Below is a small trained network, with its code and all its weights. Each question gives an input and a class and asks what happens when units are switched off, that is, made to give their printed mean instead of their output.

import numpy as np


def w(rows, s, z=0):
    codes = np.array(rows[::2]) - 128.0
    scale = np.full(codes.shape[1], s)
    scale[-1] = z or s
    return codes * scale


def norm(h):
    return h / np.sqrt((h * h).mean(-1, keepdims=True) + 1e-5)


def f(y):
    return y / 2 * (1 + np.tanh(0.7978845608 * (y + 0.044715 * y**3)))


def log_softmax(a):
    a = a - a.max(-1, keepdims=True)
    return a - np.log(np.exp(a).sum(-1, keepdims=True))


def net(x, mask):
    res = np.array(x, float).reshape(1, 2) / 4 @ E
    u = 0
    for l in range(2):
        y = f(norm(res) @ A[l][:, :-1].T + A[l][:, -1])
        res = res + np.where(mask[u : u + 7], y, B[l][:, -1]) @ B[l][:, :-1]
        u += 7
    return log_softmax(norm(res)[-1] @ U[:, :-1].T + U[:, -1])


A, B = {}, {}
E = w([
[113,127,125,178,140,154,36,107,182,216,151,71],'x0',
[91,203,132,123,114,179,151,86,72,1,243,59],'x1',
],0.0081)
A[0] = w([
[175,180,185,78,130,187,146,92,189,217,98,125,122],'0.n1',
[151,124,87,43,65,63,117,109,75,115,118,152,62],'0.n2',
[152,30,178,113,161,158,141,195,93,246,78,136,47],'0.n3',
[98,131,54,113,120,59,159,1,202,213,73,252,1],'0.n4',
[121,38,118,223,166,129,85,106,176,206,95,53,61],'0.n5',
[166,148,134,216,83,125,61,86,229,174,102,140,59],'0.n6',
[78,157,76,195,123,200,66,63,146,171,155,28,145],'0.n7',
],0.0045,0.0032)
B[0] = w([
[131,184,1,50,122,116,215,191,203,174,160,156,158],'0.n1',
[184,122,137,86,178,95,85,175,163,82,203,92,140],'0.n2',
[112,65,66,98,77,206,183,129,172,74,151,91,228],'0.n3',
[103,87,167,86,85,125,121,121,110,222,76,75,200],'0.n4',
[170,144,78,181,230,143,183,132,152,58,87,171,225],'0.n5',
[244,120,178,94,206,125,80,189,123,92,137,149,195],'0.n6',
[116,141,165,118,118,20,138,158,57,134,137,121,254],'0.n7',
],0.0071,0.0053)
A[1] = w([
[186,129,92,81,151,115,84,199,153,187,120,146,82],'1.n1',
[104,83,101,104,44,210,177,113,152,197,77,146,137],'1.n2',
[167,26,137,195,163,125,134,112,175,144,58,173,6],'1.n3',
[90,162,188,84,86,52,136,117,60,124,139,130,120],'1.n4',
[143,123,163,115,96,178,176,123,83,74,101,172,167],'1.n5',
[82,201,128,192,48,230,89,81,142,53,134,26,111],'1.n6',
[9,192,93,142,86,199,154,86,135,92,145,1,253],'1.n7',
],0.0077,0.0014)
B[1] = w([
[181,218,92,169,117,135,136,80,103,118,136,159,231],'1.n1',
[52,67,82,131,9,89,218,125,80,140,164,127,232],'1.n2',
[60,125,217,100,116,119,108,132,98,64,174,97,237],'1.n3',
[55,53,124,61,75,230,97,100,153,162,110,75,232],'1.n4',
[173,143,105,189,186,111,100,101,154,200,95,157,198],'1.n5',
[73,145,255,117,43,136,54,136,129,59,196,38,239],'1.n6',
[109,162,178,86,53,83,61,196,159,73,131,118,255],'1.n7',
],0.01,0.0077)
U = w([
[67,123,202,73,54,161,55,142,124,97,139,81,194],'0',
[192,225,117,191,192,91,118,160,156,111,146,179,119],'1',
[138,83,102,84,152,177,106,81,159,154,62,165,67],'2',
[81,144,121,147,154,127,131,122,133,121,136,131,3],'3',
[128,153,142,140,169,102,110,146,57,172,156,58,92],'4',
[109,95,119,119,6,100,194,156,131,129,128,173,230],'5',
],0.017,0.0037)

Each question gives the input, the list of numbers given to net, and the class t.
The units are the neurons (one row each of A and B). Each row of codes is followed by its name. A weight is (code - 128) times the scale printed after its matrix; where a second scale follows, it is the last column's (A, B and U).
mask holds one flag per neuron, layer by layer. A switched-off neuron (its flag False) gives its mean, the last column of its row in B, instead of its output. The means were averaged over made-up inputs and are rounded, as every weight is.
A unit's drop is (log p(t) with every unit on - log p(t) with that unit switched off) / (log p(t) with every unit on - log p(t) with every unit switched off).
unit that matters most: the unit with the biggest drop
top k neurons: the k neurons with the biggest drops, biggest first
k most important neurons of layer l: the k neurons of layer l with the biggest drops, biggest first
drop when u is switched off: that unit's drop, to one decimal
input [-4,-1], class 2: unit that matters most -> 0.n5
input [6,-6], class 1: top 2 neurons -> (0.n6; 1.n4)
input [8,-6], class 1: top 2 neurons -> (0.n6; 1.n1)
input [-3,-1], class 2: top 3 neurons -> (0.n5; 1.n6; 0.n6)
input [8,-7], class 1: top 4 neurons -> (0.n6; 1.n4; 0.n5; 1.n1)
input [7,2], class 1: top 2 neurons -> (0.n5; 0.n6)
input [-4,1], class 2: top 2 neurons -> (0.n3; 1.n6)
input [3,-4], class 5: top 2 neurons -> (0.n3; 0.n4)
input [6,-8], class 5: top 2 neurons -> (0.n3; 1.n6)
input [7,3], class 4: 2 most important neurons of layer 0 -> (0.n7; 0.n3)
input [-5,0], class 2: drop when 0.n5 is switched off -> 0.3
input [-8,1], class 2: drop when 0.n5 is switched off -> 0.1
input [7,-5], class 1: drop when 1.n7 is switched off -> 0.0
input [-8,-1], class 2: top neuron -> (0.n5)
